Here is a tiny trained network, its code and every weight. The questions are about switching its units off for an input and a target symbol, where a switched-off unit gives its printed mean instead of its output.

import numpy as np


def w(rows, s, z=0):
    codes = np.array(rows[::2]) - 128.0
    scale = np.full(codes.shape[1], s)
    scale[-1] = z or s
    return codes * scale


def f(y):
    return y / 2 * (1 + np.tanh(0.7978845608 * (y + 0.044715 * y**3)))


def softmax(a):
    e = np.exp(a - a.max(-1, keepdims=True))
    return e / e.sum(-1, keepdims=True)


def log_softmax(a):
    a = a - a.max(-1, keepdims=True)
    return a - np.log(np.exp(a).sum(-1, keepdims=True))


def net(x, mask):
    ids = ['ΨΩαβγδηθμπστφ'.index(c) for c in x.split()]
    T = len(ids)
    res = E[ids] + P[:T]
    u = 0
    for l in range(2):
        q, k, v = (res @ M[l].T for M in (Q, K, V))
        z = softmax(np.where(np.tri(T) > 0, q @ k.T / 3**0.5, -1e9)) @ v
        res = res + np.where(mask[u], z, O[l][:, -1]) @ O[l][:, :-1]
        u += 1
        y = f(res @ A[l][:, :-1].T + A[l][:, -1])
        res = res + np.where(mask[u : u + 4], y, B[l][:, -1]) @ B[l][:, :-1]
        u += 4
    return log_softmax(res[-1] @ U[:, :-1].T + U[:, -1])


Q, K, V, O, A, B = {}, {}, {}, {}, {}, {}
E = w([
[155,7,76],'Ψ',
[115,71,22],'Ω',
[74,110,122],'α',
[112,56,152],'β',
[162,69,231],'γ',
[15,136,53],'δ',
[161,79,129],'η',
[175,118,211],'θ',
[164,120,211],'μ',
[41,198,100],'π',
[206,147,123],'σ',
[139,168,90],'τ',
[160,141,58],'φ',
],0.015)
P = w([
[212,34,4],'0',
[181,119,90],'1',
[176,164,118],'2',
[183,201,144],'3',
[177,200,167],'4',
[149,197,182],'5',
],0.004)
Q[0] = w([
[101,177,176],'L0H0',
[185,69,72],'L0H0',
[254,82,192],'L0H0',
],0.0083)
K[0] = w([
[39,110,141],'L0H0',
[223,138,118],'L0H0',
[160,205,253],'L0H0',
],0.007)
V[0] = w([
[107,230,40],'L0H0',
[251,201,237],'L0H0',
[102,79,208],'L0H0',
],0.0034)
O[0] = w([
[80,193,253,3],'L0H0',
[36,151,13,38],'L0H0',
[186,117,35,49],'L0H0',
],0.0039,0.00055)
A[0] = w([
[189,160,104,118],'L0N0',
[165,124,171,65],'L0N1',
[250,79,176,3],'L0N2',
[167,80,156,8],'L0N3',
],0.017,0.0036)
B[0] = w([
[164,116,116,168],'L0N0',
[110,165,26,143],'L0N1',
[77,130,252,255],'L0N2',
[86,230,70,160],'L0N3',
],0.019,0.0065)
Q[1] = w([
[120,59,107],'L1H0',
[82,166,122],'L1H0',
[127,83,250],'L1H0',
],0.017)
K[1] = w([
[201,81,82],'L1H0',
[70,140,43],'L1H0',
[227,250,134],'L1H0',
],0.012)
V[1] = w([
[86,190,246],'L1H0',
[32,44,55],'L1H0',
[100,144,124],'L1H0',
],0.012)
O[1] = w([
[37,47,102,251],'L1H0',
[154,250,60,85],'L1H0',
[106,139,115,136],'L1H0',
],0.013,0.023)
A[1] = w([
[227,2,123,148],'L1N0',
[49,203,147,1],'L1N1',
[87,100,3,84],'L1N2',
[138,40,150,53],'L1N3',
],0.0097,0.0077)
B[1] = w([
[188,229,200,192],'L1N0',
[201,250,48,142],'L1N1',
[148,229,184,183],'L1N2',
[163,77,39,253],'L1N3',
],0.013,0.028)
U = w([
[43,163,144,189],'Ψ',
[107,130,15,1],'Ω',
[136,115,116,215],'α',
[103,137,103,132],'β',
[79,130,160,113],'γ',
[198,122,2,194],'δ',
[118,127,212,168],'η',
[101,78,151,178],'θ',
[111,192,22,19],'μ',
[135,115,114,185],'π',
[210,73,112,85],'σ',
[171,149,178,189],'τ',
[107,128,118,43],'φ',
],0.0096,0.0064)

Each question gives the input, a string of symbols that net reads in full, and the target symbol t.
The units are the heads (3 rows each of Q, K, V and O) and the neurons (one row each of A and B). Each row of codes is followed by its name. A weight is (code - 128) times the scale printed after its matrix; where a second scale follows, it is the last column's (O, A, B and U).
mask holds one flag per unit, layer by layer, with each layer's heads first. A switched-off unit (its flag False) gives its mean, the last column of its rows in O or B, instead of its output. The means were averaged over made-up inputs and are rounded, as every weight is.
A unit's drop is (log p(t) with every unit on - log p(t) with that unit switched off) / (log p(t) with every unit on - log p(t) with every unit switched off).
The circuit of an input: a set's keep is (log p(t) with only the set's units on - log p(t) with every unit switched off) / (log p(t) with every unit on - log p(t) with every unit switched off). Starting from all 10 units, units are removed one at a time, each time the one whose removal leaves the highest keep (on an exact tie, the one counted first), for as long as the keep stays at least 0.8.
units of the circuit, in order: the units of the circuit, biggest drop first
unit that matters most: the unit with the biggest drop
top k neurons: the k neurons with the biggest drops, biggest first
k most important neurons of layer l: the k neurons of layer l with the biggest drops, biggest first
input η δ σ η, target σ: 3 most important neurons of layer 1 : L1N3, L1N0, L1N2
input δ Ψ η π β μ, target θ: 2 most important neurons of layer 1 : L1N0, L1N2
input φ η σ γ, target Ω: top 4 neurons : L0N3, L0N1, L1N3, L0N2
input δ η β Ψ, target θ: unit that matters most : L0N2
input Ψ Ψ Ψ, target Ω: top 3 neurons : L0N3, L1N3, L0N2
input Ψ σ Ψ, target σ: units of the circuit, in order : L1N3, L1H0, L1N0
input η μ σ δ γ Ω, target δ: top 3 neurons : L0N3, L0N2, L1N0
input δ γ α β φ α, target η: 2 most important neurons of layer 1 : L1N3, L1N1
input δ σ π π β φ, target τ: top 4 neurons : L1N3, L0N3, L0N1, L0N2
input δ π μ σ Ψ, target σ: units of the circuit, in order : L1H0, L1N3, L1N0
input φ η β α φ α, target η: top 3 neurons : L1N3, L0N3, L0N2
input η σ Ψ β, target σ: units of the circuit, in order : L1H0, L1N3
input η α Ψ σ α, target σ: units of the circuit, in order : L0N3, L1H0, L1N3
input γ α η φ Ψ, target η: units of the circuit, in order : L1N3, L1H0, L0N2, L0N1
input Ω γ π Ψ δ, target μ: unit that matters most : L1H0
input α η φ α Ψ θ, target θ: top 2 neurons : L0N3, L0N2
input β σ σ, target σ: top 4 neurons : L1N3, L0N2, L1N2, L0N0
input Ω δ φ δ η, target η: top 4 neurons : L0N2, L1N3, L0N0, L1N1
input β Ψ Ψ σ β, target σ: units of the circuit, in order : L1N3, L1H0
input α Ω σ θ, target θ: units of the circuit, in order : L0N2, L1H0
input δ φ η γ τ η, target τ: unit that matters most : L0H0
